In the rows, 128 means zero.
Each row of numbers belongs to one of the things below and depends on some of the facts about them. Some rows are named. Which thing is each other row?

Some rows with their names:
[167  93 138 133  97 142  94  93 124 134 111 153 162 110 152 140 103 179
 123 133 125 173 119 111 120 118  96 127 129 106 138 131 115 136 146 120
 120 130 134 158 119 124 196]: <129>
[193 137 140 128  97 130 157  72 128 125 123 131 160  83 121 149  86 120
 116 102 144 132 107 125 107 145 112 128 124 108 138 110 111 137 133 131
 118 168 142 172 119 118 150]: <99>
[132 142 126 159  83 151 106 101 170 172 143 146 117  91 198  91  59 118
  87 200 110 153  75 151  76 122 104 104  70 114  55 220 118 107 140 153
 133 124 148  75  92  69 189]: <1121>
[173 113 138 150  82 161 110  75 145 128 123 113 138 105 150 117 106 155
 141 145 114 151  94 135 112 131 121 128 118 122 123 142 134  92 148 134
 140 102 133 144 119 130 195]: <263>
[189 123 129 138  80 152 125  79 144 140 139 123 149  97 145 140 108 130
 138 127 110 143  97 135 108 136 107 116 125 113 113 117 108 106 133 128
 124 126 131 120 109 123 175]: <933>
[178 110 133 144  74 145 105  85 135 128 121 121 144 109 152 133  91 142
 116 147 109 147  94 137 114 123 107 122 121 117 116 133 115 102 141 127
 148 101 133 118 119 123 181]: <505>
[167 134 145 137  94 111 115  74 148 128 143 134 166  82 141 149 126 123
 158 107 137 140 130 140 109 135 115 133 158 129 150 118 105 107 139 140
 104 155 145 203 101 115 172]: <1169>
[183 132 143 142  74 118 126  87 144 115 115  98 162 105 151 138  92 121
 124 128 119 131  99 139 111 122 104 122 128 114 141 135 106 125 149 127
 132 127 134 133 118 129 169]: <508>
[193 145 143 141  83 120 145  65 151 127 147 112 153  81 133 142 100 120
 125 116 133 129 111 153 100 145 117 129 131 109 129 118 103 112 147 141
 107 151 136 156 107 110 167]: <586>
[155 121 142 142  95 120  97  92 146 123 133 132 163  86 169 147 109 148
 141  98 138 146 117 126 138 128 115 126 145 120 143 141 102  57 144 136
 128 143 142 172  86 117 211]: <239>
[143 166 131 153  88 117 143  86 187 178 156 139 128  62 185 100  73  82
  90 164 137 130  81 169  70 139 105 113  82 110  67 207 107 129 135 162
 106 187 146 117  84  64 161]: <1220>
[188 113 144 132  97 141 135  66 121 128 119 131 150  96 131 132  76 158
  92 124 143 146  98 136 123 139 110 133 110 101 120 128 118 133 151 137
 130 131 134 163 125 115 173]: <912>
[172 136 145 132  89 128 126  78 145 119 126  98 182 111 157 130 116 104
 146 132 123 140 108 125 116 123  94 118 125 128 135 141 105 119 160 152
 141 115 138 153 128 129 167]: <374>
[167 105 143 151  77 131  82  85 141 124 130 132 147 110 155 135 104 174
 127 150 114 162 120 139 113 116 107 127 137 112 130 135 110 101 158 126
 119 103 133 143 114 119 206]: <1088>
[161 119 143 143  87 122  92  82 144 130 129 132 158  97 150 137 114 143
 143 128 122 150 119 136 111 125 111 128 150 124 139 135 111 108 141 132
 115 130 142 177 103 120 187]: <999>
[178 104 132 130 104 170 124  89 123 131 112 129 154 104 153 131  99 156
 128 109 133 155  90  99 140 132 111 120 107 110 127 133 131  97 143 129
 151 133 132 145 118 133 195]: <420>
[188 145 133 138  94 121 144  69 148 132 141 119 165  85 140 142  97 107
 132 111 118 133 104 144  99 141 113 117 129 115 128 116  87 118 135 139
 111 141 144 155 105 112 162]: <790>
[196 140 138 139  82 124 144  69 144 127 140 115 155  82 127 149  99 108
 131 106 127 124 109 144 107 144 113 127 139 116 138 105 100 115 129 133
 117 150 140 159 107 119 159]: <588>
[190 140 134 136  87 121 142  70 150 139 144 115 162  82 141 140 107 108
 133 108 128 129 102 151 104 143 109 123 130 110 127 115  96 122 135 137
 109 154 136 156 103 113 162]: <1149>
[180 142 136 141  98 132 144  68 145 135 136 111 166  85 146 132 112 106
 142 105 123 133  98 140 108 144 122 116 126 122 131 125 101 106 136 147
 122 139 147 172 104 116 170]: <169>

Facts:
ψ: points at; Δ: belongs to class; Ξ: uses; χ: refers to; π: is of sort
<1003> {ψ=<787>, Δ=bidra, χ=<1207>, π=zemal}
<1010> {Δ=breki, χ=<888>, π=zemal}
<104> {Δ=gidugos, Ξ=<263>, <491>, <599>, χ=<332>, π=zemal}
<1056> {Δ=bidra, χ=<1425>, π=zemal}
<1067> {Δ=gidugos, π=klutrol}
<1081> {Δ=keta, χ=<23>, π=zemal}
<1088> {ψ=<925>, Δ=gidugos, π=zemal}
<1108> {ψ=<1067>, <586>, <585>, <763>, Δ=gidugos, χ=<158>, π=zemal}
<1109> {Δ=bidra, Ξ=<965>, <1244>, χ=<358>, π=zemal}
<1121> {ψ=<1220>, Δ=stastis, χ=<263>, π=zemal}
<1149> {Δ=bidra, χ=<967>, π=zemal}
<1169> {Δ=breki, Ξ=<131>, <625>, <987>, <499>, π=zemal}
<1189> {Δ=gidugos, χ=<586>, π=klutrol}
<1202> {Δ=bidra, π=klutrol}
<1207> {Δ=bidra, Ξ=<751>, <470>, <600>, χ=<49>, π=klutrol}
<1220> {Δ=bidra, χ=<917>, π=zemal}
<1244> {Δ=stastis, Ξ=<751>, χ=<912>, π=zemal}
<1248> {Δ=stastis, π=klutrol}
<1251> {Δ=stastis, χ=<476>, π=klutrol}
<1253> {ψ=<937>, <99>, <1010>, Δ=stastis, Ξ=<239>, χ=<1244>, π=zemal}
<125> {Δ=gidugos, Ξ=<491>, χ=<560>, π=klutrol}
<1262> {Δ=bidra, χ=<433>, π=klutrol}
<1265> {ψ=<212>, <470>, <1056>, <521>, Δ=gidugos, χ=<576>, π=zemal}
<1289> {Δ=breki, χ=<36>, π=klutrol}
<1291> {Δ=bidra, Ξ=<131>, χ=<743>, π=zemal}
<129> {ψ=<1470>, <1402>, Δ=bidra, π=klutrol}
<131> {ψ=<86>, <36>, <742>, <634>, Δ=gidugos, Ξ=<374>, <751>, <838>, χ=<906>, π=zemal}
<1353> {Δ=breki, Ξ=<1056>, <98>, <926>, χ=<182>, π=zemal}
<1373> {Δ=breki, χ=<599>, π=zemal}
<1402> {Δ=gidugos, χ=<129>, π=klutrol}
<1411> {Δ=breki, χ=<790>, π=klutrol}
<1414> {Δ=stastis, Ξ=<297>, χ=<316>, π=klutrol}
<1415> {Δ=bidra, χ=<125>, π=klutrol}
<1417> {Δ=keta, χ=<933>, π=klutrol}
<1420> {Δ=stastis, Ξ=<297>, <1244>, π=zemal}
<1425> {Δ=stastis, χ=<1291>, π=zemal}
<1470> {Δ=breki, χ=<1202>, π=zemal}
<1482> {Δ=breki, χ=<183>, π=klutrol}
<155> {Δ=bidra, Ξ=<1056>, χ=<776>, π=zemal}
<158> {Δ=breki, Ξ=<1420>, <872>, <829>, π=zemal}
<169> {Δ=stastis, Ξ=<965>, <821>, <599>, χ=<99>, π=zemal}
<173> {Δ=keta, χ=<1289>, π=klutrol}
<182> {Δ=gidugos, χ=<787>, π=zemal}
<183> {ψ=<1417>, Δ=gidugos, π=klutrol}
<212> {Δ=breki, χ=<742>, π=zemal}
<224> {Δ=bidra, χ=<1373>, π=zemal}
<239> {Δ=breki, Ξ=<888>, π=zemal}
<23> {Δ=gidugos, χ=<1220>, π=zemal}
<263> {ψ=<212>, <742>, <1202>, Δ=gidugos, Ξ=<125>, χ=<516>, π=zemal}
<273> {ψ=<36>, <1207>, Δ=stastis, χ=<915>, π=zemal}
<280> {Δ=breki, Ξ=<131>, <822>, χ=<1353>, π=klutrol}
<281> {ψ=<169>, Δ=breki, χ=<946>, π=zemal}
<297> {Δ=gidugos, π=zemal}
<303> {ψ=<978>, <125>, <1207>, <1425>, Δ=bidra, Ξ=<297>, <787>, π=zemal}
<316> {Δ=bidra, χ=<963>, π=zemal}
<332> {Δ=keta, π=zemal}
<352> {ψ=<433>, <834>, <1251>, Δ=stastis, Ξ=<239>, χ=<600>, π=zemal}
<353> {Δ=gidugos, χ=<499>, π=zemal}
<358> {Δ=breki, χ=<1189>, π=zemal}
<36> {Δ=breki, Ξ=<600>, χ=<634>, π=zemal}
<374> {Δ=stastis, Ξ=<967>, <86>, <751>, <926>, χ=<508>, π=zemal}
<387> {ψ=<479>, <99>, <822>, <743>, Δ=keta, χ=<859>, π=klutrol}
<39> {Δ=bidra, χ=<1482>, π=zemal}
<420> {ψ=<155>, <937>, <49>, <1414>, Δ=bidra, Ξ=<888>, χ=<763>, π=klutrol}
<433> {Δ=stastis, π=klutrol}
<464> {Δ=breki, χ=<1251>, π=zemal}
<470> {Δ=gidugos, Ξ=<433>, <915>, <297>, χ=<926>, π=zemal}
<473> {ψ=<173>, Δ=breki, χ=<850>, π=zemal}
<476> {Δ=breki, χ=<1056>, π=zemal}
<479> {Δ=keta, Ξ=<374>, <491>, χ=<829>, π=zemal}
<489> {Δ=stastis, χ=<816>, π=zemal}
<491> {Δ=bidra, χ=<978>, π=klutrol}
<499> {Δ=breki, Ξ=<964>, <98>, χ=<937>, π=klutrol}
<49> {Δ=bidra, χ=<1109>, π=klutrol}
<502> {Δ=keta, χ=<1121>, π=zemal}
<505> {ψ=<633>, <660>, Δ=breki, χ=<802>, π=zemal}
<508> {Δ=breki, χ=<224>, π=zemal}
<516> {Δ=bidra, Ξ=<499>, π=klutrol}
<521> {Δ=keta, Ξ=<476>, χ=<1067>, π=zemal}
<558> {Δ=breki, χ=<464>, π=zemal}
<560> {Δ=breki, χ=<1108>, π=zemal}
<576> {Δ=gidugos, χ=<588>, π=klutrol}
<585> {Δ=bidra, π=zemal}
<586> {Δ=gidugos, χ=<1169>, π=zemal}
<588> {Δ=breki, χ=<633>, π=zemal}
<599> {ψ=<464>, Δ=breki, Ξ=<239>, <926>, <925>, χ=<660>, π=zemal}
<600> {Δ=bidra, Ξ=<1003>, <787>, <926>, χ=<1265>, π=zemal}
<606> {Δ=breki, χ=<693>, π=zemal}
<607> {ψ=<1402>, <1169>, Δ=bidra, χ=<606>, π=klutrol}
<60> {Δ=breki, χ=<625>, π=zemal}
<611> {ψ=<978>, <1149>, Δ=keta, Ξ=<925>, π=zemal}
<625> {Δ=bidra, Ξ=<872>, <420>, <821>, χ=<1414>, π=klutrol}
<633> {Δ=breki, χ=<585>, π=zemal}
<634> {Δ=bidra, χ=<700>, π=zemal}
<660> {Δ=keta, χ=<1262>, π=zemal}
<693> {Δ=breki, χ=<374>, π=klutrol}
<698> {ψ=<60>, <600>, Δ=breki, Ξ=<600>, <297>, π=zemal}
<700> {Δ=stastis, Ξ=<633>, <297>, <1169>, χ=<1402>, π=klutrol}
<742> {Δ=breki, χ=<239>, π=klutrol}
<743> {Δ=keta, χ=<86>, π=zemal}
<751> {ψ=<1067>, <1291>, <660>, Δ=breki, Ξ=<1003>, χ=<925>, π=klutrol}
<761> {ψ=<60>, <1482>, Δ=stastis, Ξ=<374>, <1202>, <787>, χ=<420>, π=zemal}
<763> {Δ=breki, χ=<1417>, π=klutrol}
<776> {ψ=<353>, <790>, <693>, Δ=keta, χ=<1010>, π=zemal}
<787> {Δ=gidugos, Ξ=<491>, π=klutrol}
<790> {Δ=stastis, χ=<1248>, π=zemal}
<802> {Δ=stastis, Ξ=<239>, χ=<1149>, π=zemal}
<816> {Δ=bidra, π=zemal}
<818> {ψ=<433>, <834>, Δ=breki, χ=<470>, π=zemal}
<821> {Δ=breki, Ξ=<470>, <125>, <158>, <915>, <802>, χ=<280>, π=zemal}
<822> {Δ=keta, χ=<987>, π=zemal}
<829> {ψ=<433>, <169>, <693>, Δ=stastis, Ξ=<470>, <499>, <761>, χ=<173>, π=zemal}
<834> {Δ=stastis, π=zemal}
<838> {Δ=stastis, Ξ=<1003>, <926>, π=klutrol}
<850> {Δ=stastis, χ=<281>, π=klutrol}
<859> {ψ=<917>, <36>, <1251>, Δ=breki, χ=<489>, π=zemal}
<86> {Δ=breki, Ξ=<915>, χ=<1253>, π=zemal}
<872> {Δ=breki, Ξ=<751>, χ=<479>, π=zemal}
<888> {Δ=gidugos, χ=<895>, π=zemal}
<895> {Δ=bidra, χ=<502>, π=klutrol}
<8> {ψ=<212>, <763>, Δ=keta, Ξ=<280>, <169>, π=zemal}
<906> {Δ=bidra, χ=<872>, π=zemal}
<912> {Δ=gidugos, χ=<821>, π=klutrol}
<915> {Δ=gidugos, Ξ=<888>, χ=<60>, π=klutrol}
<917> {Δ=bidra, χ=<505>, π=zemal}
<925> {Δ=bidra, Ξ=<125>, <926>, χ=<964>, π=zemal}
<926> {Δ=breki, χ=<98>, π=zemal}
<933> {Δ=bidra, χ=<155>, π=zemal}
<937> {Δ=gidugos, χ=<558>, π=zemal}
<946> {Δ=gidugos, χ=<607>, π=zemal}
<94> {ψ=<588>, <1470>, <99>, <1262>, Δ=breki, χ=<1470>, π=klutrol}
<963> {Δ=bidra, χ=<1411>, π=zemal}
<964> {Δ=breki, Ξ=<600>, <787>, π=zemal}
<965> {Δ=keta, χ=<352>, π=klutrol}
<967> {Δ=keta, π=zemal}
<978> {Δ=bidra, χ=<473>, π=zemal}
<987> {Δ=bidra, Ξ=<751>, <239>, χ=<1003>, π=klutrol}
<98> {Δ=stastis, Ξ=<1003>, χ=<965>, π=klutrol}
<999> {Δ=breki, Ξ=<1202>, π=zemal}
<99> {Δ=breki, χ=<39>, π=klutrol}

Name these rows:
No name comes twice in this set of rows, the named rows included.
[194 142 134 130 114 142 163  66 132 133 121 128 172  86 126 136 107 118
 140  92 134 140 100 119 105 149 124 125 123 117 144 117 115 139 130 138
 120 161 147 196 117 122 156]  <1414>
[177 120 138 134  86 140 113  70 140 130 132 117 155  98 143 134 106 121
 128 129 126 136  98 146 123 138 109 125 130 127 124 131 119 105 142 144
 142 115 136 162 118 121 170]  <1353>
[184 146 137 137  85 135 142  66 151 132 138 117 152  83 132 135 113 102
 147 117 130 126 103 145 104 146 119 126 135 131 133 124 116 114 132 142
 119 148 142 172 113 119 157]  <36>
[175 128 133 138 100 145 127  81 144 127 134 111 167  95 166 139 101 124
 138 103 124 141  94 123 135 134 117 116 121 118 125 133 100  69 145 144
 142 119 142 148 101 120 191]  <802>
[174 137 138 143  97 104 120  77 147 136 145 135 171  85 148 145 108 127
 138 112 116 145 124 144  99 131 113 123 147 114 140 121  81 123 141 136
  95 145 146 176  95 106 180]  <834>
[173 119 143 151  83 120 102  77 149 127 129 128 149  94 145 129 115 163
 140 136 120 153 120 149 100 127 119 137 144 115 140 128 108 117 147 126
 103 129 136 174 105 116 197]  <297>
[162 110 145 117  91 167 114  79 120 124 126 142 159 115 146 138  92 126
 118 152 144 158 116 105 130 126  75 126 111 129 106 143 141 113 162 153
 153 118 135 146 147 127 161]  <751>
[175 131 141 133 106 118 134  80 140 140 130 153 168  78 138 143 106 142
 128 105 145 151 128 131 101 136 102 128 135 104 145 120 100 150 137 131
  90 181 143 192 105 108 169]  <1202>
[180 125 132 133 109 160 139  78 128 136 115 131 164 101 140 127 100 138
 130 119 126 153  95 113 113 135 117 123 110 116 129 133 123 132 140 137
 137 136 144 166 126 123 173]  <700>
[186 118 134 129  97 151 137  82 127 138 116 135 157  98 142 135  92 144
 113 119 132 150  97 121 117 136 101 123 109 104 125 125 116 136 138 130
 131 146 130 149 123 123 171]  <1415>
[176 117 141 124  98 135 116  60 138 131 146 122 169 106 153 134 106 109
 121 127 128 141 101 144 134 136  96 120 123 126 109 128 101 100 156 161
 145 100 140 173 123 116 166]  <1244>
[191 135 135 138 101 109 141  59 145 139 142 121 165  83 141 137  89 112
 108 106 125 126  92 164 114 145 117 119 128 112 118 115  83 122 135 147
 120 131 146 176 103 102 159]  <1425>
[188 129 135 148  79 157 129  78 141 124 144 116 138  90 142 142  97 146
 135 119 121 143 103 132 115 139 122 122 122 109 122 120 117  71 140 129
 130 128 133 119 102 121 194]  <888>
[165 111 139 132 106 141 111  84 136 140 120 153 165  96 149 134 117 158
 139 119 134 163 122 115 115 128 105 131 130 114 139 132 120 131 143 132
 114 151 137 190 115 121 188]  <516>
[176 114 136 141  91 136 111  70 140 130 123 114 150  92 148 125 104 131
 128 115 122 132  85 151 129 139 130 126 129 123 125 137 120 101 137 139
 146 117 138 177 108 123 179]  <821>

The same things again, as new rows of numbers:
Some things and their rows:
[134 123 124 104 125 131 122 132 132 118 125 132 133 114]: <99>
[194 112 157 147 114 144 147 146 138 136 146 118 108 126]: <1081>
[149 103 119 118 129 122 122 123 129 127 146 122 122 103]: <965>
[142 114 102 135 129 136 120 143 131 144 153 115 130 129]: <978>
[180 164 114 133 155 127 123 133 108 108 118 138 129 154]: <473>
[202 203 202  85 155 109 125 141 137 103 103 173 133 147]: <751>
[154 169 120 123 156 143 135 133 107 109  97 137 121 162]: <1108>
[ 92 126 145 131 118 137 147 117 132 122  89  95 109 121]: <967>
[ 43 130 108 112 124 123 124 110 118 140 100 135 140  98]: <787>
[173 122 130 104 139 109 139 156 144 138 127 129 152 134]: <212>
[ 53 122 129 107 114 129 120 108 130 128 108 128 140 105]: <516>
[129 178 123 110 156 132 136 130 112 123  68 146 141 160]: <263>
[220 184 142 136 155 122 127 147 119 133 117 157 149 161]: <761>
[131 116 122 135 126 110 109 124 128 118 178 138 124 107]: <1251>
[108 134 117 132 134 134 119 131 135 172 137 119 141 124]: <600>
[100 115  99 133 122 129 120 129 131 135 144 110 129 129]: <224>
[ 87 125 141  84 118 116 137 127 137 116 110 137 128 114]: <1067>
[115 118 129 130 112 150 130 126 124 148 128 149 130 106]: <125>
[116 124 123 127 125 119 128 134 141 147 135 127 141 126]: <155>
[133 118 138 139 121 159 141 139 132 124 125 117 119 131]: <60>

Name these rows:
No name comes twice in this set of rows, the named rows included.
[ 38 138 119 150 107  69 108  93 119  98 160 127  98 102]  <433>
[ 61 121 104 120 122 118 126 122 128 135 108 100 129 128]  <585>
[198 170 144 116 157 140 135 122 108 117  66 134 143 155]  <8>
[ 77  96 136 104 122  84 138  98 142 124 108 123 155 143]  <239>
[159 126 136 132 124 127 139 122 137 157 113 115 131 117]  <479>
[168 100 102 142 141 125 128 149 134 156 191 132 131 130]  <353>
[171 170 114 152 146  90 115 121 106 109 139 145 113 149]  <281>
[152 103 117 127 130 128 116 127 130 144 155 143 146 104]  <499>
[122 185 147  90 134 138 120 118 106  76  55 147 120 142]  <129>
[169 108 130 130 116 149 120 139 132 127 174 132 122 111]  <1415>
[142 115 116 143 127 138 137 140 134 165 164 139 139 126]  <104>
[197 108 126 143 129 134 137 141 137 146 156 115 130 125]  <822>
[117 111 107 137 129 129 136 131 131 167 140 140 150 128]  <470>
[146 181 151 173 136  49 111  79 110  98 161 157 111 163]  <352>

